Here is a tiny trained network, its code and every weight. The questions are about switching its units off for an input and a target symbol, where a switched-off unit gives its printed mean instead of its output.

import numpy as np


def w(rows, s, z=0):
    codes = np.array(rows[::2]) - 128.0
    scale = np.full(codes.shape[1], s)
    scale[-1] = z or s
    return codes * scale


def norm(h):
    return h / np.sqrt((h * h).mean(-1, keepdims=True) + 1e-5)


def softmax(a):
    e = np.exp(a - a.max(-1, keepdims=True))
    return e / e.sum(-1, keepdims=True)


def log_softmax(a):
    a = a - a.max(-1, keepdims=True)
    return a - np.log(np.exp(a).sum(-1, keepdims=True))


def net(x, mask):
    ids = ['ΓΔΣαζημω'.index(c) for c in x.split()]
    T = len(ids)
    res = E[ids] + P[:T]
    u = 0
    for l in range(3):
        r = norm(res)
        for j in range(2):
            rows = slice(3 * j, 3 * j + 3)
            q, k, v = (r @ M[l][rows].T for M in (Q, K, V))
            z = softmax(np.where(np.tri(T) > 0, q @ k.T / 3**0.5, -1e9)) @ v
            o = O[l][rows]
            res = res + np.where(mask[u + j], z, o[:, -1]) @ o[:, :-1]
        u += 2
    return log_softmax(norm(res)[-1] @ U[:, :-1].T + U[:, -1])


Q, K, V, O = {}, {}, {}, {}
E = w([
[93,198,129],'Γ',
[255,65,115],'Δ',
[156,102,181],'Σ',
[150,119,87],'α',
[159,117,155],'ζ',
[116,140,85],'η',
[96,141,80],'μ',
[67,84,95],'ω',
],0.026)
P = w([
[57,95,160],'0',
[2,84,103],'1',
[96,147,115],'2',
[145,149,169],'3',
[109,127,179],'4',
[126,168,122],'5',
[157,164,172],'6',
[140,143,147],'7',
[130,158,135],'8',
],0.009)
Q[0] = w([
[113,121,87],'0.h0',
[197,210,76],'0.h0',
[130,240,88],'0.h0',
[216,65,119],'0.h1',
[249,167,153],'0.h1',
[209,80,156],'0.h1',
],0.011)
K[0] = w([
[110,205,152],'0.h0',
[106,108,69],'0.h0',
[33,199,99],'0.h0',
[161,113,10],'0.h1',
[167,114,131],'0.h1',
[150,141,77],'0.h1',
],0.012)
V[0] = w([
[51,219,133],'0.h0',
[122,52,201],'0.h0',
[176,105,150],'0.h0',
[138,81,233],'0.h1',
[88,131,121],'0.h1',
[56,111,254],'0.h1',
],0.0087)
O[0] = w([
[117,129,180,47],'0.h0',
[144,158,96,145],'0.h0',
[156,140,9,135],'0.h0',
[179,138,136,96],'0.h1',
[66,182,112,114],'0.h1',
[186,159,163,2],'0.h1',
],0.011,0.0022)
Q[1] = w([
[163,109,114],'1.h0',
[80,208,132],'1.h0',
[148,150,131],'1.h0',
[127,204,136],'1.h1',
[93,252,87],'1.h1',
[141,30,83],'1.h1',
],0.015)
K[1] = w([
[218,161,130],'1.h0',
[49,136,162],'1.h0',
[75,44,191],'1.h0',
[88,200,241],'1.h1',
[74,211,171],'1.h1',
[95,8,10],'1.h1',
],0.011)
V[1] = w([
[185,131,27],'1.h0',
[138,116,74],'1.h0',
[96,171,107],'1.h0',
[152,123,106],'1.h1',
[164,172,247],'1.h1',
[96,112,83],'1.h1',
],0.015)
O[1] = w([
[56,174,161,239],'1.h0',
[4,141,78,187],'1.h0',
[95,127,199,89],'1.h0',
[129,193,86,154],'1.h1',
[239,68,154,2],'1.h1',
[29,253,113,172],'1.h1',
],0.0076,0.0049)
Q[2] = w([
[118,71,134],'2.h0',
[190,146,69],'2.h0',
[88,120,247],'2.h0',
[59,141,141],'2.h1',
[88,133,113],'2.h1',
[64,87,117],'2.h1',
],0.011)
K[2] = w([
[147,119,115],'2.h0',
[78,132,207],'2.h0',
[123,179,134],'2.h0',
[129,97,168],'2.h1',
[113,162,147],'2.h1',
[254,168,120],'2.h1',
],0.0097)
V[2] = w([
[220,110,28],'2.h0',
[145,189,251],'2.h0',
[74,117,90],'2.h0',
[223,175,206],'2.h1',
[89,201,148],'2.h1',
[178,164,107],'2.h1',
],0.012)
O[2] = w([
[103,186,50,90],'2.h0',
[67,181,243,29],'2.h0',
[168,77,39,216],'2.h0',
[14,255,103,3],'2.h1',
[173,156,179,156],'2.h1',
[108,163,25,99],'2.h1',
],0.008,0.0036)
U = w([
[122,180,254,218],'Γ',
[177,102,12,138],'Δ',
[196,215,135,85],'Σ',
[9,34,148,133],'α',
[178,218,128,93],'ζ',
[105,52,189,145],'η',
[113,64,192,143],'μ',
[102,33,159,2],'ω',
],0.0087,0.0047)

Each question gives the input, a string of symbols that net reads in full, and the target symbol t.
The units are the heads (3 rows each of Q, K, V and O). Each row of codes is followed by its name. A weight is (code - 128) times the scale printed after its matrix; where a second scale follows, it is the last column's (O and U).
mask holds one flag per head, layer by layer. A switched-off head (its flag False) gives its mean, the last column of its rows in O, instead of its output. The means were averaged over made-up inputs and are rounded, as every weight is.
A unit's drop is (log p(t) with every unit on - log p(t) with that unit switched off) / (log p(t) with every unit on - log p(t) with every unit switched off).
The circuit of an input: a set's keep is (log p(t) with only the set's units on - log p(t) with every unit switched off) / (log p(t) with every unit on - log p(t) with every unit switched off). Starting from all 6 units, units are removed one at a time, each time the one whose removal leaves the highest keep (on an exact tie, the one counted first), for as long as the keep stays at least 0.8.
units of the circuit, in order: the units of the circuit, biggest drop first
most important unit: the unit with the biggest drop
heads that matter: for each layer, one digit per head in row order, 1 if its drop is at least 0.15 and else 0, layers parted by /
drop when u is switched off: that unit's drop, to one decimal
input Δ α Σ Σ Σ Δ ζ ζ, target Δ: units of the circuit, in order	(0.h0)
input η Σ α α, target α: heads that matter	01 / 01 / 00
input Δ Σ ω, target Δ: heads that matter	11 / 00 / 11
input α η ω α α α α α η, target α: heads that matter	01 / 01 / 00
input α α Γ ζ, target α: heads that matter	01 / 01 / 00
input ω Δ Δ Σ, target Δ: heads that matter	00 / 00 / 00
input ζ Σ Σ, target Σ: heads that matter	01 / 00 / 00
input ζ ζ ζ, target ζ: heads that matter	01 / 00 / 00
input Δ ω α ζ, target α: heads that matter	01 / 11 / 00
input α Γ Δ, target α: heads that matter	11 / 11 / 10
input ζ ζ Γ ζ, target ζ: heads that matter	11 / 01 / 11
input Γ Δ ζ ζ Σ ζ Δ η α, target α: drop when 1.h0 is switched off	0.1
input α ω η μ Δ ζ μ ζ Σ, target α: drop when 0.h1 is switched off	0.4
input Γ μ μ, target Γ: most important unit	2.h0
input Γ η η, target Γ: drop when 0.h1 is switched off	0.2
input α Δ α ω Σ, target α: drop when 1.h1 is switched off	0.9
